(in the rows, 128 means zero)
Each row has two labels, one from each of two sets.
[126 149 125 140 144 188 133 113 121 135  87 132 132 123 126 131 136 132
 130  79 118 119 122 127 101 116 115 153 179 136 122 111 123 142 111 121
 121 133 109  72 114 132 140 127  96 111 122 127 121  92 129 143 103 128
 124] : Sr, <16>
[126 132 125 115 142 210 132 146 143 121 151 124 157 123 130 110 128 120
 138  91 120 138 149  92 129 133 127 114 135 129 127 129 113 151 108 126
 128 114 108 118 137 129 120 123 129 120 127 147 128 167 137 143 137  99
 128] : Lf, <15>
[127 130 126 130 125 151 134 123 117 155  48 129 147 103 140 138 148 149
 127 105 128 162 143 106 101 133 113 177 123 151 116 125 117 136 126 125
 130 135 154 114 100 124 131 118 119 117 110 133 107 101 133 131 106 130
 131] : RH, <16>
[127 155 126 146 159 169 127 124 115 117 196 134 115 144 114 120 120 128
 137  90 121 106  91 136 119 104 132  97 186 111 156 124 145 155  92 120
 110 162  93 109 133 137 149 129  91 120 156 122 137 103 123 146 116 121
 112] : Sr, <26>
[128 128 126 148 128 193 128 130 119 136  71 124 141 104 133 135 145 149
 130  69 132 154 147 119  90 128  97 110 113 148 106 133 111 135 126 111
 126 127 124 121 123 126 132 123 101 126 124 137 116 110 131 122 114 145
 122] : RH, <15>
[128 134 114 153 126 252 141 166 149 119 138 117 142 110 124 106 154 147
 144  57 125 232 153 107 130 132 118 123 126 154 143 158 107 136 127 125
 139  93  81 128 151 131  65 112 132 109 118 133 129 115 131  76 137  95
 121] : Lf, <19>
[135 117 127 126 108 212 126 145 156 102 140 118 107 117 125 126 128 128
 119 105 128 112 149 129 119 133 127 139 139 147 106 143 131 127 143 125
 135  77 138 140 149 132  91 118 138 137 115 131 145 129 135  85 141 142
 126] : Lf, <21>
[135 128 120 138 120 208 138 143 131 134 114 123 176 108 123 124 157 156
 147  74 132 186 155 103 137 139 121 105 114 141 131 148 103 132 139 122
 131 128 116 145 129 129  93 120 137 119 121 149 111 120 115 103 119 111
 124] : Lf, <15>
[138 124 129 126 122 159 131 127 136 126 111 122 157 120 117 128 131 130
 132 110 126 104 145 136 141 135 137 115 136 135 134 143 127 123 145 125
 134 108 115 119 134 130  98 129 134 124 118 130 126 125 117 105 130 112
 132] : Lf, <19>
[131 132 124 140 135 212 131 140 125 129 112 125 155 116 133 126 154 147
 139  76 127 151 147 104 115 130 108  84 140 140 109 133 112 150 120 111
 124 132 130 131 125 129 124 127 112 130 127 157 117 118 121 131 119 131
 120] : Lf, <15>
[125 147 123 152 146 243 129 143 135 110 186 124  91 122 122 126 138 144
 136  44 127 136 105 116  85 116 112 119 174 129 129 128 131 152  96 111
 115 130 107 128 147 137 123 117  86 127 112 133 143 101 130 125 115 146
 109] : Sr, <15>
[122 132 124 141 140 208 131 144 123 128 168 125 132 126 138 111 134 130
 137  98 130 188 130 105 112 127 114  90 100 126 140 142 129 152  98 124
 129 145 113 133 140 128 137 118 110 122 146 133 133 140 142 140 134 120
 120] : Sr, <26>
[132 115 129 139 127 184 128 149 138 119 165 122 123 123 128 115 124 118
 128 115 136 167 141 133 115 132 125  88  57 127 151 151 133 124 120 125
 140 110 104 133 152 125 122 118 132 124 145 115 146 162 144 107 145 119
 129] : Lf, <21>
[126 144 122 152 130 207 131 121 122 124 104 128  88 134 121 127 134 129
 115 124 116 122 122 155 121 111 126 167 197 149 124 130 144 130 131 132
 114 112 121  98 132 134 118 127 106 123 116 101 139  74 127  99 110 151
 123] : Sr, <19>
[129 126 124 113 129 245 132 153 148 117 157 118 140 104 131 117 129 133
 129  77 116 124 149  94 118 139 137 149 154 151 117 145 135 153 128 126
 134  96 145 136 140 132  88 113 132 125 118 141 135 123 133 110 132 114
 125] : Lf, <15>
[128 115 125 148 137 240 135 140 131 131  93 121 190 103 132 112 157 128
 147  38 139 181 161 110  94 132  97  37  49 127 138 137  96 135 107 105
 143 111  73 104 141 117 136 122 107 111 143 150 120 158 140 136 142 100
 113] : Lf, <26>
[122 143 124 105 135 215 131 134 143 120 111 126 131 123 134 121 127 123
 118 109 110  95 140  99 127 126 126 181 218 150  86 115 121 158 119 130
 120 103 154  94 125 135 110 125 128 128  98 145 124  95 129 142 112 134
 128] : Sr, <15>
[124 145 123 155 126 151 127 116 123 116 105 132  84 158 124 130 137 126
 116 165 117 112 122 160 140 106 118 137 211 138 102 118 132 129 135 138
 106 116 126 107 137 136 141 142 114 140 111 111 131  85 126 121 118 169
 125] : Sr, <19>
[127 133 127 138 145 142 128 127 115 130 152 132 139 129 125 120 124 120
 135 111 127 123 116 125 115 122 126  97 130 119 148 129 140 147 105 126
 122 153 116 117 126 129 149 127 107 120 145 128 132 131 129 145 130 123
 123] : Sr, <26>
[131 117 124 153 120 172 128 131 128 135  93 125 108 105 131 131 134 131
 119  94 138 158 137 143  79 128 115 144  62 142 143 143 130 111 129 121
 142 107 116 117 136 122 128 114 113 117 134 110 138 137 148  92 132 138
 128] : RH, <21>
[122 135 127 125 127  94 122 145 129 122 246 131  37 132 133 136  98 144
 121 158 130 153  75 114 123 126 150 218 149 128 148 142 178 130 118 142
 111 167 180 190 129 138 116 110 128 132 144 113 154 114 134 103 121 145
 121] : Sr, <19>
[119 147 120 147 138 188 131 135 121 122 145 130  85 140 133 126 135 136
 125 128 118 151 114 129 121 114 115 143 191 142 115 124 139 146 110 133
 111 136 134 124 132 134 132 126 107 139 128 117 128  92 130 129 116 157
 120] : Sr, <19>
[126 141 124 144 135 158 130 126 125 118 151 129 110 143 116 128 131 137
 130 126 126 118 114 140 144 118 138 133 191 129 141 134 141 130 135 133
 115 132 113 124 130 136 116 130 118 126 128 118 135  93 114 106 119 130
 123] : Sr, <19>
[127 121 121 104 122 222 141 139 147 139  65 119 156  99 146 116 135 121
 120 110 123 144 174  94 114 140 118 178 117 158 103 128 112 140 131 128
 143  84 141 100 125 125 107 116 140 115 104 137 123 130 146 125 132 112
 134] : Lf, <19>
[123 137 126 138 144 119 129 124 110 132 149 135 134 143 128 116 125 126
 135 139 127 147 115 131 133 122 132  99 125 136 153 128 138 139 108 132
 126 159 129 118 121 130 151 130 116 122 145 122 128 131 131 147 132 117
 125] : Sr, <26>
[131 127 123 138 122 246 137 135 130 132  66 119 155 107 144 123 153 137
 128  93 122 150 167 121 120 131 117 127 143 158 112 141 118 141 140 125
 130  98 125 108 130 126 104 121 112 119 107 130 120 104 138 105 123 128
 128] : Lf, <19>
[131 133 124 125 143 130 128 114 104 129 134 129 170 127 123 125 130 128
 135 119 118  83 123 129 138 126 144  85 161 122 145 134 157 152 117 125
 121 162 138 116 114 128 138 133 113 125 133 129 124 110 120 146 120 119
 123] : Sr, <26>
[127 136 124 150 128 198 128 119 120 121  90 127 112 133 124 127 137 127
 116 123 118 110 136 154 121 113 124 132 185 149 118 132 143 133 137 125
 119 110 126  96 132 132 124 129 113 127 118 105 135  84 131 105 119 157
 125] : Sr, <19>
[122 143 124 135 139 235 135 130 129 127  71 126 162 129 133 116 155 129
 132  96 122 149 162 113 128 121 101  88 163 146  96 119  96 154 115 120
 124 109 106  91 132 127 135 135 113 130 113 144 114 111 128 146 123 132
 124] : Lf, <16>
[128 122 123 136 125 235 135 141 134 120 102 120 139 110 130 120 144 133
 125  92 126 140 156 120 109 130 114 113 132 152 106 143 125 146 130 121
 133 102 139 121 130 129 113 121 120 130 119 135 132 120 137 109 132 138
 125] : Lf, <19>
[133 123 125 110 120 203 138 141 142 130  97 123 170 109 130 117 140 128
 128 111 119 131 164 108 143 140 141 137 136 149 112 141 118 136 139 130
 138  97 135 119 127 129  93 122 149 130 107 139 121 126 129 113 133 101
 134] : Lf, <19>
[121 146 121 125 147 222 136 137 123 135 121 125 163 125 136 116 147 139
 142  87 117 156 142  92 129 128 118 120 174 139 116 123 113 169 103 127
 120 140 125 109 118 132 125 127 116 121 120 148 113 107 124 156 117 111
 120] : Sr, <15>
[128 124 125 127 134 214 130 140 133 128 106 122 147 107 139 121 141 131
 130  82 126 148 151 102 101 135 112 118 113 144 112 137 118 149 117 119
 135 115 137 120 129 126 126 118 118 123 124 142 124 128 141 131 128 130
 123] : Lf, <15>
[119 142 126 145 129 162 130 137 135 125 136 128  91 140 130 126 133 133
 130 123 126 168 121 129 121 121 112 149 153 130 121 119 115 128 115 129
 120 125 110 124 133 132 130 128 115 129 125 125 130 112 130 126 120 141
 122] : Sr, <19>
[125 133 126 119 139 172 123 136 140 106 187 125  94 136 125 127 109 113
 120 122 120  79 109 128 120 122 138 149 181 128 125 129 157 150 115 129
 120 119 139 125 143 138 127 125 116 136 134 121 151 120 134 127 132 138
 120] : Sr, <21>
[118 145 127 144 139 162 137 127 125 137 125 137 103 135 129 125 134 133
 134 113 125 178 113 117 119 116 117 172 159 129 128 113 112 131 109 130
 119 137 103 107 119 130 134 123 111 115 127 126 123 102 126 141 114 126
 125] : Sr, <16>
[130 136 125 140 143 189 130 111 112 130  80 126 158 121 123 124 137 125
 121 100 114  74 133 138 111 116 125 105 177 142 131 129 146 152 115 119
 123 131 129  83 121 132 143 131 102 119 126 122 124  94 131 137 117 135
 127] : Sr, <16>
[129 136 120 129 135 233 137 138 132 135 102 123 173 113 128 116 149 138
 140  83 121 164 159  99 132 136 119 115 148 143 119 137 109 150 122 124
 129 120 121 115 127 130 108 123 126 118 115 145 116 116 125 129 124 107
 127] : Lf, <15>
[121 142 123 138 132 184 132 130 135 123 149 132  95 151 127 116 126 126
 124 144 120 157 125 136 146 120 132 158 169 135 135 130 134 131 116 137
 119 117 109 121 135 135 116 129 128 124 123 112 138 109 133 116 132 125
 127] : Sr, <19>
[127 129 129 141 124 159 131 128 123 146  68 126 154 107 130 135 150 145
 135  87 132 166 151 112 105 132 108 130 102 141 114 127 102 126 128 118
 135 130 131 124 114 121 131 122 124 120 122 140 108 119 126 132 113 127
 128] : RH, <16>
[133 128 122 126 120 202 134 141 134 119 148 127 139 124 126 123 137 140
 130 132 117 136 146 121 163 135 148 133 175 145 132 153 147 141 146 141
 123 120 148 145 136 136  81 122 146 130 113 125 129 103 118  88 131 121
 125] : TQ, <19>
[121 145 128 123 144 201 134 129 136 125 128 128 150 131 130 117 133 127
 136  95 116 129 140  98 127 125 120 120 180 132 110 114 108 155 106 122
 123 129 112 106 124 131 129 131 115 125 122 153 121 115 127 159 122  93
 124] : TQ, <15>
[123 115 122 140 113 193 134 151 131 134 129 122 108 128 141 113 141 131
 125 159 131 224 157 116 140 133 121 134  78 148 124 152 125 127 134 140
 132 110 137 150 144 124 107 119 150 131 119 120 136 142 145  97 148 134
 129] : Lf, <19>
[134 120 127 137 145 198 130 125 125 115 113 124 218 127 116 103 141 107
 143  86 126 100 164 134 140 126 122   4 102 116 142 138 117 149 114 114
 136 114  70  88 148 125 138 137 117 120 146 137 126 158 129 148 154  99
 126] : Lf, <26>
[123 143 124 154 120 155 130 121 129 129  91 131  78 141 124 132 134 129
 119 143 117 149 122 156 128 112 123 182 181 141 123 120 123 112 136 136
 116 111 113 108 131 131 119 128 118 126 112 105 128  87 124 103 113 146
 129] : Sr, <19>
[124 142 126 130 134 152 131 130 131 134 153 132  63 115 131 132 111 129
 118 123 124 145 102 120 102 123 138 244 151 137 147 130 156 125 113 132
 123 129 137 117 117 134 120 108 117 114 123 101 146 101 146 110 116 122
 130] : Sr, <21>

Each row has two labels, one from each of two sets.
[ 99 123 130 136 116 131 127 107 134 153  94 140 129 129 119 133 111 109
 129 131 103 125 137 135 123 133 132 145 125 148 122 127 131 123 117 109
 146 117 136 155 116 110 142 126 247 107 123 128  89 102 140 133 109 112
 107] : ZQ, RJ
[ 61 124 133 103 109 176 108  97 154 141  48 125 158 136 113 160 125 114
 140 109 141 147 119 162  72 129 141  93 172 109 146 123 137 124 106 116
 149  91 172  84  90 113  79 136 227  92 140 171  90 110 125 122 134 140
  95] : LB, BN
[ 40 120 115 131 133 137 121 112 149 166  95 149 126 123 129 142 128 112
 140 134  77 149 123 143  95 126 122  94 145 124 138 127 136 117 132 123
 143  82 160 163  85 115 115 124 239 106 115  98  85 114 127 124 116  89
 100] : ZQ, JQ
[ 67 133 129 112 146 148 118 131 150 137 109 128 120 123 127 143 142 112
 139 126 133 134 122 160  91 124 115  83 148  99 146 130 138 128 128 108
 128 102 160  96  99 129 100 130 144 111 129 140  91 131 131 118 131 117
 115] : LB, JQ
[ 77 149 138 122 133 160 123 106 139 125  99 121 130 130 136 136 126 100
 144 121 140 134 122 168  88 124 132  95 146 104 151 116 141 123 121  92
 141  99 152  93 107 115  86 122 200 122 135 161  83 110 150 138 139 143
 107] : LB, RJ
[128 124 130 134 117 147 125 101 125 149  78 133 154 128 125 131 113 114
 135 120 112 133 121 139 131 143 136 164 135 143 123 126 130 120 112 112
 157 115 134 147 123 106 122 129 247 110 130 147 100  87 141 134 117 123
 110] : ZQ, RJ
